M =
[[116 131 136 133 134 131 139 126 124 131]
 [112 134 125 129 143 139 135 120 130 129]
 [121 129 133 135 139 136 132 134 129 125]
 [135 129 119 116 108 116 107 149 140 137]
 [113 128 130 136 142 135 137 132 132 125]
 [114 138 153 152 125 148 151 133 114 124]
 [126 137 136 137 144 141 137 132 123 123]
 [140 111 108 137 127 116 120 131 147 113]
 [116 135 135 132 134 136 133 127 123 133]
 [136 110 112 137 118 112 123 128 144 118]
 [137 105 112 142 102 113 123 133 147 116]]
Indices start at 1.
(1, 1) => 116
(10, 3) => 112
(6, 5) => 125
(9, 3) => 135
(6, 2) => 138
(5, 6) => 135
(5, 2) => 128
(8, 1) => 140
(9, 10) => 133
(9, 2) => 135
(8, 5) => 127
(6, 6) => 148
(6, 10) => 124
(6, 8) => 133
(11, 8) => 133
(3, 3) => 133
(11, 3) => 112
(11, 2) => 105
(8, 6) => 116
(11, 6) => 113
(2, 10) => 129
(3, 1) => 121
(10, 7) => 123
(8, 4) => 137
(7, 9) => 123
(4, 10) => 137
(4, 4) => 116
(8, 3) => 108
(10, 9) => 144
(9, 1) => 116
(10, 10) => 118
(8, 8) => 131

X =
[[126 136 123 112 130 123 137 123 145]
 [126 120 124 129 133 121 151 129 133]
 [126 120 134 131 121 125 129 130 136]
 [116 130 127 109 127 132 132 130 124]
 [117 118 131 126 128 119 119 126 143]
 [136 123 128 122 122 124 119 127 146]
 [132 140 129 118 127 127 129 126 130]
 [130 134 130 124 124 132 133 124 139]
 [127 126 126 142 123 131 134 132 135]
 [125 126 126 132 123 124 124 126 129]
 [124 129 121 140 129 119 134 130 134]]
Indices start at 1.
(1, 1): 126
(9, 1): 127
(10, 6): 124
(5, 4): 126
(9, 6): 131
(6, 3): 128
(9, 3): 126
(10, 1): 125
(4, 9): 124
(11, 2): 129
(8, 1): 130
(4, 3): 127
(11, 8): 130
(6, 6): 124
(4, 8): 130
(5, 3): 131
(3, 6): 125
(6, 7): 119
(3, 9): 136
(8, 6): 132
(10, 9): 129
(1, 6): 123
(6, 2): 123
(3, 3): 134
(7, 9): 130
(8, 3): 130
(8, 8): 124
(4, 2): 130
(4, 5): 127
(4, 6): 132
(5, 7): 119
(2, 9): 133
(3, 2): 120

a =
 99  125  110  129  110  115  102  114  129  141  107
122  122  125  138  129  131  127  113  138  120  128
Rows and columns are counted from 1.
row 1 col 1: 99
row 1 col 8: 114
row 1 col 7: 102
row 2 col 6: 131
row 2 col 8: 113
row 1 col 2: 125

x = [[140, 120, 145, 124, 137, 127], [115, 126, 110, 125, 112, 110], [138, 114, 147, 117, 140, 133], [136, 115, 144, 118, 138, 133], [134, 119, 138, 121, 134, 131], [135, 116, 142, 118, 136, 130], [136, 118, 142, 120, 138, 133], [137, 114, 146, 117, 140, 131], [134, 116, 141, 117, 136, 132], [113, 127, 105, 125, 110, 107], [136, 121, 142, 114, 138, 106], [113, 126, 107, 123, 111, 110], [135, 131, 139, 128, 136, 129], [111, 125, 104, 122, 108, 109], [134, 116, 141, 119, 136, 131], [137, 115, 145, 118, 139, 132]]
Rows and columns are counted from 1.
(1, 1) -> 140
(13, 2) -> 131
(6, 6) -> 130
(8, 6) -> 131
(7, 2) -> 118
(10, 2) -> 127
(12, 5) -> 111
(12, 3) -> 107
(4, 6) -> 133
(10, 5) -> 110
(16, 2) -> 115
(14, 5) -> 108
(9, 6) -> 132
(11, 4) -> 114
(6, 4) -> 118
(12, 6) -> 110
(1, 4) -> 124
(1, 5) -> 137
(6, 5) -> 136
(14, 6) -> 109
(4, 5) -> 138
(14, 4) -> 122
(14, 1) -> 111
(8, 2) -> 114
(2, 5) -> 112
(2, 3) -> 110
(1, 2) -> 120
(11, 3) -> 142
(6, 2) -> 116
(4, 4) -> 118
(5, 1) -> 134
(1, 3) -> 145
(2, 1) -> 115
(12, 4) -> 123

m =
[[109 134 131 135]
 [126 129 150 128]]
Indices start at 1.
(1, 1): 109
(1, 2): 134
(1, 4): 135
(2, 3): 150
